Below is a small trained network, with its code and all its weights. Each question gives an input and a class and asks what happens when units are switched off, that is, made to give their printed mean instead of their output.

import numpy as np


def w(rows, s, z=0):
    codes = np.array(rows[::2]) - 128.0
    scale = np.full(codes.shape[1], s)
    scale[-1] = z or s
    return codes * scale


def norm(h):
    return h / np.sqrt((h * h).mean(-1, keepdims=True) + 1e-5)


def f(y):
    return np.maximum(y, 0)


def log_softmax(a):
    a = a - a.max(-1, keepdims=True)
    return a - np.log(np.exp(a).sum(-1, keepdims=True))


def net(x, mask):
    res = np.array(x, float).reshape(1, 2) / 4 @ E
    u = 0
    for l in range(3):
        y = f(norm(res) @ A[l][:, :-1].T + A[l][:, -1])
        res = res + np.where(mask[u : u + 11], y, B[l][:, -1]) @ B[l][:, :-1]
        u += 11
    return log_softmax(norm(res)[-1] @ U[:, :-1].T + U[:, -1])


A, B = {}, {}
E = w([
[121,181,219,187,143,150],'x0',
[123,99,74,59,114,254],'x1',
],0.0098)
A[0] = w([
[154,89,75,122,129,83,166],'L0N0',
[156,50,90,146,162,29,55],'L0N1',
[158,181,197,149,81,163,96],'L0N2',
[139,190,186,208,178,122,15],'L0N3',
[138,144,112,55,111,20,2],'L0N4',
[127,115,152,112,111,126,78],'L0N5',
[156,170,254,201,131,91,11],'L0N6',
[106,148,217,200,131,125,67],'L0N7',
[146,169,180,130,172,80,109],'L0N8',
[155,122,121,160,161,174,65],'L0N9',
[82,153,189,196,158,116,58],'L0N10',
],0.013,0.0028)
B[0] = w([
[80,136,79,99,122,188,188],'L0N0',
[91,92,110,136,96,223,196],'L0N1',
[97,169,142,123,126,92,191],'L0N2',
[119,128,161,195,109,43,220],'L0N3',
[83,35,102,117,90,255,180],'L0N4',
[150,115,118,131,164,139,128],'L0N5',
[134,199,130,178,192,31,254],'L0N6',
[148,111,140,154,85,27,221],'L0N7',
[166,163,133,81,133,80,197],'L0N8',
[139,111,159,132,165,81,147],'L0N9',
[154,181,147,203,139,68,208],'L0N10',
],0.0098,0.012)
A[1] = w([
[115,76,115,180,86,89,3],'L1N0',
[142,131,48,112,73,114,91],'L1N1',
[134,109,133,182,115,128,41],'L1N2',
[94,186,169,101,152,130,117],'L1N3',
[160,129,139,135,133,139,32],'L1N4',
[133,176,130,43,151,127,107],'L1N5',
[164,148,190,81,112,104,89],'L1N6',
[93,76,141,250,123,145,214],'L1N7',
[60,92,120,153,97,46,92],'L1N8',
[110,130,1,74,106,112,85],'L1N9',
[79,241,129,94,159,175,132],'L1N10',
],0.011,0.0022)
B[1] = w([
[143,230,87,114,152,157,161],'L1N0',
[96,240,234,130,121,40,191],'L1N1',
[112,215,96,107,198,188,146],'L1N2',
[76,75,117,111,130,165,167],'L1N3',
[97,152,143,155,112,142,128],'L1N4',
[143,143,43,119,186,98,164],'L1N5',
[138,93,120,98,96,195,160],'L1N6',
[191,246,95,80,65,139,206],'L1N7',
[120,200,3,92,133,219,212],'L1N8',
[233,86,213,132,163,95,255],'L1N9',
[92,157,91,95,110,42,179],'L1N10',
],0.0065,0.0072)
A[2] = w([
[145,131,123,113,130,168,240],'L2N0',
[123,119,144,140,81,113,150],'L2N1',
[253,100,117,98,157,95,31],'L2N2',
[192,126,140,129,160,111,1],'L2N3',
[151,157,163,120,111,105,154],'L2N4',
[101,165,138,114,142,114,118],'L2N5',
[142,117,152,102,154,110,5],'L2N6',
[122,128,133,70,166,119,96],'L2N7',
[172,118,111,121,99,133,154],'L2N8',
[131,159,108,152,158,92,141],'L2N9',
[135,83,109,133,137,155,85],'L2N10',
],0.017,0.0019)
B[2] = w([
[124,119,148,150,141,77,223],'L2N0',
[142,141,144,131,106,145,154],'L2N1',
[248,102,144,132,165,114,254],'L2N2',
[63,94,146,121,117,155,192],'L2N3',
[147,54,162,127,120,139,212],'L2N4',
[131,98,152,72,146,137,196],'L2N5',
[138,110,112,150,139,164,159],'L2N6',
[127,169,77,83,180,117,220],'L2N7',
[166,149,149,200,140,114,181],'L2N8',
[111,66,116,119,112,162,244],'L2N9',
[133,67,166,194,78,132,197],'L2N10',
],0.011,0.0074)
U = w([
[237,83,125,98,203,126,175],'0',
[68,162,74,3,196,140,159],'1',
[96,157,141,147,190,185,20],'2',
[83,129,234,47,73,143,77],'3',
[122,151,136,101,126,154,2],'4',
[97,226,37,140,80,169,128],'5',
[115,172,160,197,117,26,212],'6',
[93,50,97,137,57,232,192],'7',
],0.018,0.0069)

Each question gives the input, the list of numbers given to net, and the class t.
The units are the neurons (one row each of A and B). Each row of codes is followed by its name. A weight is (code - 128) times the scale printed after its matrix; where a second scale follows, it is the last column's (A, B and U).
mask holds one flag per neuron, layer by layer. A switched-off neuron (its flag False) gives its mean, the last column of its row in B, instead of its output. The means were averaged over made-up inputs and are rounded, as every weight is.
A unit's drop is (log p(t) with every unit on - log p(t) with that unit switched off) / (log p(t) with every unit on - log p(t) with every unit switched off).
unit that matters most: the unit with the biggest drop
top k neurons: the k neurons with the biggest drops, biggest first
top k neurons in layer l: the k neurons of layer l with the biggest drops, biggest first
drop of u: that unit's drop, to one decimal
input [0,2], class 0: top 2 neurons : (L0N3, L0N6)
input [5,7], class 1: unit that matters most : L0N3
input [3,7], class 1: top 3 neurons : (L0N7, L0N4, L0N1)
input [1,2], class 1: top 3 neurons : (L0N7, L0N3, L0N10)
input [7,7], class 1: top 2 neurons : (L0N3, L0N10)
input [0,0], class 0: top 3 neurons : (L0N2, L0N3, L0N7)
input [3,5], class 1: top 2 neurons : (L0N7, L0N3)
input [-2,-6], class 5: top 2 neurons in layer 0 : (L0N4, L0N1)
input [-5,2], class 0: top 3 neurons : (L1N9, L0N1, L0N4)
input [8,7], class 3: top 2 neurons : (L0N8, L0N0)
input [4,4], class 1: top 2 neurons in layer 0 : (L0N10, L0N3)
input [3,6], class 1: top 3 neurons : (L0N7, L0N4, L0N3)
input [2,6], class 1: top 2 neurons in layer 1 : (L1N9, L1N10)
input [8,8], class 1: top 2 neurons : (L0N3, L0N10)
input [3,3], class 1: unit that matters most : L0N10
input [4,8], class 1: top 2 neurons : (L0N4, L0N1)
input [-5,-8], class 5: drop of L1N7 : 0.2
input [-4,2], class 0: drop of L1N9 : 4.2
input [-3,-4], class 7: drop of L0N4 : 0.2
input [-3,-5], class 5: unit that matters most : L1N7
